data =
array([[ -6,  -7,  28,  -3,  -7],
       [ -7,  -7,  17, -21,  -7],
       [ -7,  -9, -27, -21,  -7],
       [ -6,  -8,  -3, -17,  -8]])
Indices start at 1.
row 1 col 1: -6
row 4 col 1: -6
row 1 col 2: -7
row 2 col 2: -7
row 1 col 5: -7
row 4 col 5: -8
row 3 col 1: -7
row 4 col 2: -8
row 2 col 5: -7
row 3 col 4: -21
row 3 col 5: -7
row 1 col 3: 28
row 4 col 3: -3
row 4 col 4: -17

grid =
[[-13 -23  -1  -5  23]
 [ -1   6  -2  -2 -13]
 [  4   9  -2   2 -21]
 [ 13   9 -15  -9 -23]
 [ -8 -30  -7  -8  28]]
Indices start at 1.
(1, 1) -> -13
(3, 4) -> 2
(2, 5) -> -13
(4, 5) -> -23
(3, 2) -> 9
(1, 5) -> 23
(2, 1) -> -1
(3, 5) -> -21
(4, 1) -> 13
(4, 4) -> -9
(3, 1) -> 4

M =
[[  97.881  -63.473   18.240  104.221    9.087  -49.397   26.027]
 [ -31.500  133.946  -10.675 -134.979    7.334  140.533  149.369]
 [ -28.735   34.170   12.916   27.018   24.247   -4.873 -168.858]]
Indices start at 1.
(1, 1) => 97.881
(1, 7) => 26.027
(3, 2) => 34.170
(1, 2) => -63.473
(2, 7) => 149.369
(3, 6) => -4.873
(2, 3) => -10.675
(3, 4) => 27.018
(2, 2) => 133.946
(1, 6) => -49.397
(2, 4) => -134.979

W =
[[ 79 117 156 159 203 109 129 174  91 130 150  90 156 240  94 120]
 [  9  61  74 127 149  43 136  57  70  83 153  49  98 117  46  35]
 [ 33 173  68 148  93 128 162  60  49 145  78 199 172  87  58  91]
 [130  89 121  78 123 111 121  81 160  67 190 106  56  59 108  48]]
Indices start at 1.
row 1 col 1: 79
row 4 col 3: 121
row 4 col 15: 108
row 2 col 10: 83
row 3 col 7: 162
row 2 col 12: 49
row 1 col 2: 117
row 2 col 13: 98
row 3 col 16: 91
row 4 col 1: 130
row 2 col 11: 153
row 1 col 11: 150
row 3 col 4: 148
row 3 col 1: 33
row 4 col 6: 111
row 1 col 15: 94
row 2 col 15: 46

X =
array([[-736,  274,  342, -338,  157,  664,  856,   63, -474],
       [-369,   53, -292, -748, -168, -446,  -92,  -86,  740],
       [-827,  -17,  572,  213,  575,  993,   32, -286, -467],
       [-632, -358, -361, -269,   71,  158,  214,  494,  588]])
Indices start at 1.
row 1 col 1	-736
row 2 col 4	-748
row 4 col 4	-269
row 3 col 2	-17
row 3 col 9	-467
row 1 col 8	63
row 1 col 6	664
row 2 col 1	-369
row 3 col 5	575
row 4 col 3	-361
row 4 col 8	494
row 4 col 5	71
row 1 col 2	274
row 2 col 3	-292
row 2 col 9	740
row 4 col 9	588
row 3 col 8	-286
row 4 col 7	214

a =
array([[  0,  -8,  -4,   0,   1, -18, -11,  -2,  -9,  20,  -5,  -2],
       [  0,  -2, -24,   0, -11,  11, -19,  14,   1,   3, -22,  13],
       [  0, -39,  -7,   0,  -6,  -3,  12,  14,  11,   5,   1,  13]])
Rows and columns are counted from 1.
row 1 col 1: 0
row 3 col 9: 11
row 3 col 12: 13
row 1 col 11: -5
row 3 col 11: 1
row 1 col 3: -4
row 1 col 2: -8
row 2 col 6: 11
row 2 col 4: 0
row 3 col 8: 14
row 2 col 9: 1
row 2 col 1: 0
row 3 col 10: 5
row 1 col 7: -11
row 2 col 7: -19
row 3 col 5: -6
row 1 col 9: -9
row 2 col 3: -24
row 3 col 3: -7
row 2 col 11: -22

B =
-0.14,-0.50,1.08,-0.98,-1.94,1.09,0.04,1.40,-0.37,0.31,0.96,0.51,0.94,1.93
0.68,0.36,0.88,-0.49,-0.63,0.43,1.19,1.09,0.76,1.26,0.70,0.10,0.63,0.76
0.00,0.10,-1.10,-0.19,1.63,1.50,0.38,1.78,-1.10,1.52,-0.39,-1.40,1.07,-0.67
-0.18,0.65,-1.03,-0.26,1.33,1.29,0.12,1.56,-1.23,0.50,-0.62,-1.36,1.69,0.13
Rows and columns are counted from 1.
row 1 col 1	-0.14
row 1 col 9	-0.37
row 2 col 6	0.43
row 4 col 4	-0.26
row 3 col 7	0.38
row 4 col 8	1.56
row 1 col 6	1.09
row 1 col 10	0.31
row 4 col 10	0.50
row 3 col 9	-1.10
row 4 col 11	-0.62
row 1 col 12	0.51
row 3 col 14	-0.67
row 2 col 12	0.10
row 2 col 13	0.63
row 1 col 11	0.96
row 3 col 8	1.78
row 2 col 4	-0.49
row 1 col 13	0.94
row 2 col 10	1.26
row 4 col 13	1.69
row 1 col 4	-0.98
row 4 col 1	-0.18
row 2 col 14	0.76
row 4 col 6	1.29
row 2 col 11	0.70
row 4 col 3	-1.03
row 4 col 14	0.13
row 1 col 5	-1.94
row 2 col 2	0.36
row 3 col 11	-0.39
